Here is a tiny trained network, its code and every weight. The questions are about switching its units off for an input and a class, where a switched-off unit gives its printed mean instead of its output.

import numpy as np


def w(rows, s, z=0):
    codes = np.array(rows[::2]) - 128.0
    scale = np.full(codes.shape[1], s)
    scale[-1] = z or s
    return codes * scale


def f(y):
    return np.maximum(y, 0)


def log_softmax(a):
    a = a - a.max(-1, keepdims=True)
    return a - np.log(np.exp(a).sum(-1, keepdims=True))


def net(x, mask):
    res = np.array(x, float).reshape(1, 3) / 4 @ E
    y = f(res @ A[0][:, :-1].T + A[0][:, -1])
    res = res + np.where(mask, y, B[0][:, -1]) @ B[0][:, :-1]
    return log_softmax(res[-1] @ U[:, :-1].T + U[:, -1])


A, B = {}, {}
E = w([
[185,48,239,182,69,192,143,171,77],'x0',
[171,150,164,41,85,189,118,28,207],'x1',
[170,115,133,245,167,91,11,124,184],'x2',
],0.012)
A[0] = w([
[86,126,50,165,182,122,178,51,111,33],'neuron 0',
[150,123,108,55,91,143,192,109,103,231],'neuron 1',
[131,88,126,185,132,63,65,150,174,231],'neuron 2',
[170,137,173,162,157,48,71,108,222,40],'neuron 3',
[83,165,112,83,88,140,171,143,111,84],'neuron 4',
[135,108,165,154,172,115,133,159,82,214],'neuron 5',
[93,147,137,84,69,145,249,119,91,16],'neuron 6',
[75,102,110,75,81,119,190,158,65,14],'neuron 7',
[197,117,194,161,132,123,96,160,140,124],'neuron 8',
[68,118,215,107,109,168,168,168,109,224],'neuron 9',
[145,186,59,83,200,124,114,102,152,230],'neuron 10',
[122,176,110,89,97,194,100,68,191,67],'neuron 11',
[71,158,163,69,148,139,155,187,115,242],'neuron 12',
[70,168,109,146,118,93,126,173,111,234],'neuron 13',
[113,155,82,98,197,81,107,123,180,26],'neuron 14',
[167,65,133,212,121,147,64,56,131,100],'neuron 15',
[189,152,147,88,144,162,129,118,215,20],'neuron 16',
[137,131,153,92,93,203,104,77,176,33],'neuron 17',
[106,110,75,163,152,107,174,232,74,39],'neuron 18',
[115,74,131,108,129,62,164,196,99,204],'neuron 19',
[152,25,193,150,123,169,173,138,87,147],'neuron 20',
[214,168,134,130,95,179,129,99,130,233],'neuron 21',
[114,134,67,140,147,141,138,127,138,69],'neuron 22',
[94,94,88,171,121,59,137,166,32,2],'neuron 23',
[187,137,138,59,106,168,137,109,152,34],'neuron 24',
[155,95,153,145,64,142,124,176,116,40],'neuron 25',
[146,75,179,139,81,144,141,163,108,40],'neuron 26',
[61,199,83,102,153,50,129,78,125,48],'neuron 27',
[89,106,97,176,125,55,138,177,123,25],'neuron 28',
[151,172,153,126,151,99,152,172,79,213],'neuron 29',
[180,68,184,161,119,204,139,130,74,90],'neuron 30',
],0.011,0.0081)
B[0] = w([
[159,168,72,65,158,159,184,188,37,166],'neuron 0',
[77,122,99,179,46,102,30,133,189,229],'neuron 1',
[63,134,126,180,23,81,59,159,171,252],'neuron 2',
[39,33,103,207,69,66,137,195,59,205],'neuron 3',
[123,83,84,170,103,130,146,198,63,184],'neuron 4',
[139,132,141,115,176,156,71,110,196,215],'neuron 5',
[62,64,59,219,111,100,176,191,24,207],'neuron 6',
[44,39,93,205,88,58,144,197,48,193],'neuron 7',
[117,178,74,101,112,128,161,194,146,204],'neuron 8',
[126,169,104,123,75,125,29,139,192,223],'neuron 9',
[191,219,101,56,92,127,88,139,167,236],'neuron 10',
[61,98,166,91,180,182,88,114,84,197],'neuron 11',
[129,110,85,136,82,53,18,167,207,217],'neuron 12',
[127,174,167,55,119,163,28,85,197,219],'neuron 13',
[148,179,33,83,127,179,216,197,25,184],'neuron 14',
[51,87,97,155,59,69,81,166,99,217],'neuron 15',
[34,74,158,128,197,178,145,95,7,171],'neuron 16',
[24,51,181,65,191,180,127,99,51,185],'neuron 17',
[51,81,192,94,164,173,119,38,58,220],'neuron 18',
[114,116,201,135,89,167,93,71,172,219],'neuron 19',
[189,218,101,75,178,127,147,198,137,232],'neuron 20',
[106,184,209,56,135,164,44,76,220,206],'neuron 21',
[161,152,115,104,143,172,151,172,74,149],'neuron 22',
[62,37,180,98,182,204,146,33,16,205],'neuron 23',
[60,73,180,138,171,196,168,83,59,174],'neuron 24',
[127,164,65,122,219,140,223,203,1,171],'neuron 25',
[138,150,35,97,192,157,205,196,84,181],'neuron 26',
[170,176,104,92,179,144,163,204,74,204],'neuron 27',
[36,98,176,145,173,160,160,147,18,185],'neuron 28',
[106,179,187,98,136,174,67,102,162,197],'neuron 29',
[139,206,100,65,144,171,197,184,105,215],'neuron 30',
],0.0091,0.016)
U = w([
[99,69,95,183,87,79,126,189,78,45],'0',
[177,197,88,80,212,164,177,190,80,53],'1',
[101,76,205,100,207,189,128,81,76,43],'2',
[153,174,166,99,86,117,66,118,186,235],'3',
[198,33,174,202,200,58,245,85,149,1],'4',
[238,58,162,194,186,76,169,55,116,1],'5',
[239,70,141,167,185,25,251,56,138,1],'6',
],0.016,0.0089)

Each question gives the input, the list of numbers given to net, and the class t.
The units are the neurons (one row each of A and B). Each row of codes is followed by its name. A weight is (code - 128) times the scale printed after its matrix; where a second scale follows, it is the last column's (A, B and U).
mask holds one flag per neuron, in row order. A switched-off neuron (its flag False) gives its mean, the last column of its row in B, instead of its output. The means were averaged over made-up inputs and are rounded, as every weight is.
A unit's drop is (log p(t) with every unit on - log p(t) with that unit switched off) / (log p(t) with every unit on - log p(t) with every unit switched off).
The circuit of an input: a set's keep is (log p(t) with only the set's units on - log p(t) with every unit switched off) / (log p(t) with every unit on - log p(t) with every unit switched off). Starting from the 12 units with the biggest drops (on a tie, the unit counted first), units are removed one at a time, each time the one whose removal leaves the highest keep (on an exact tie, the one counted first), for as long as the keep stays at least 0.8.
units of the circuit, in order: the units of the circuit, biggest drop first
k most important neurons: the k neurons with the biggest drops, biggest first
drop of u: that unit's drop, to one decimal
input [5,8,8], class 0: units of the circuit, in order	(neuron 3)
input [0,-3,3], class 3: units of the circuit, in order	(neuron 6; neuron 7)
input [-2,8,8], class 0: 2 most important neurons	(neuron 3; neuron 15)
input [-5,6,-6], class 0: 3 most important neurons	(neuron 1; neuron 6; neuron 4)
input [3,3,0], class 3: 4 most important neurons	(neuron 21; neuron 14; neuron 27; neuron 23)
input [-5,8,7], class 2: 3 most important neurons	(neuron 11; neuron 16; neuron 17)
input [4,6,6], class 0: 4 most important neurons	(neuron 15; neuron 3; neuron 18; neuron 23)
input [2,2,-3], class 3: 3 most important neurons	(neuron 3; neuron 21; neuron 15)
input [-5,-6,-1], class 2: 2 most important neurons	(neuron 18; neuron 23)
input [7,2,-6], class 1: 4 most important neurons	(neuron 20; neuron 30; neuron 26; neuron 2)
input [-1,7,-8], class 0: 2 most important neurons	(neuron 6; neuron 1)
input [-4,4,4], class 0: 3 most important neurons	(neuron 3; neuron 20; neuron 13)
input [-5,7,7], class 0: drop of neuron 15	0.2
input [8,-1,7], class 1: drop of neuron 20	0.7
input [8,5,6], class 1: units of the circuit, in order	(neuron 30)
input [6,2,5], class 1: drop of neuron 20	0.4
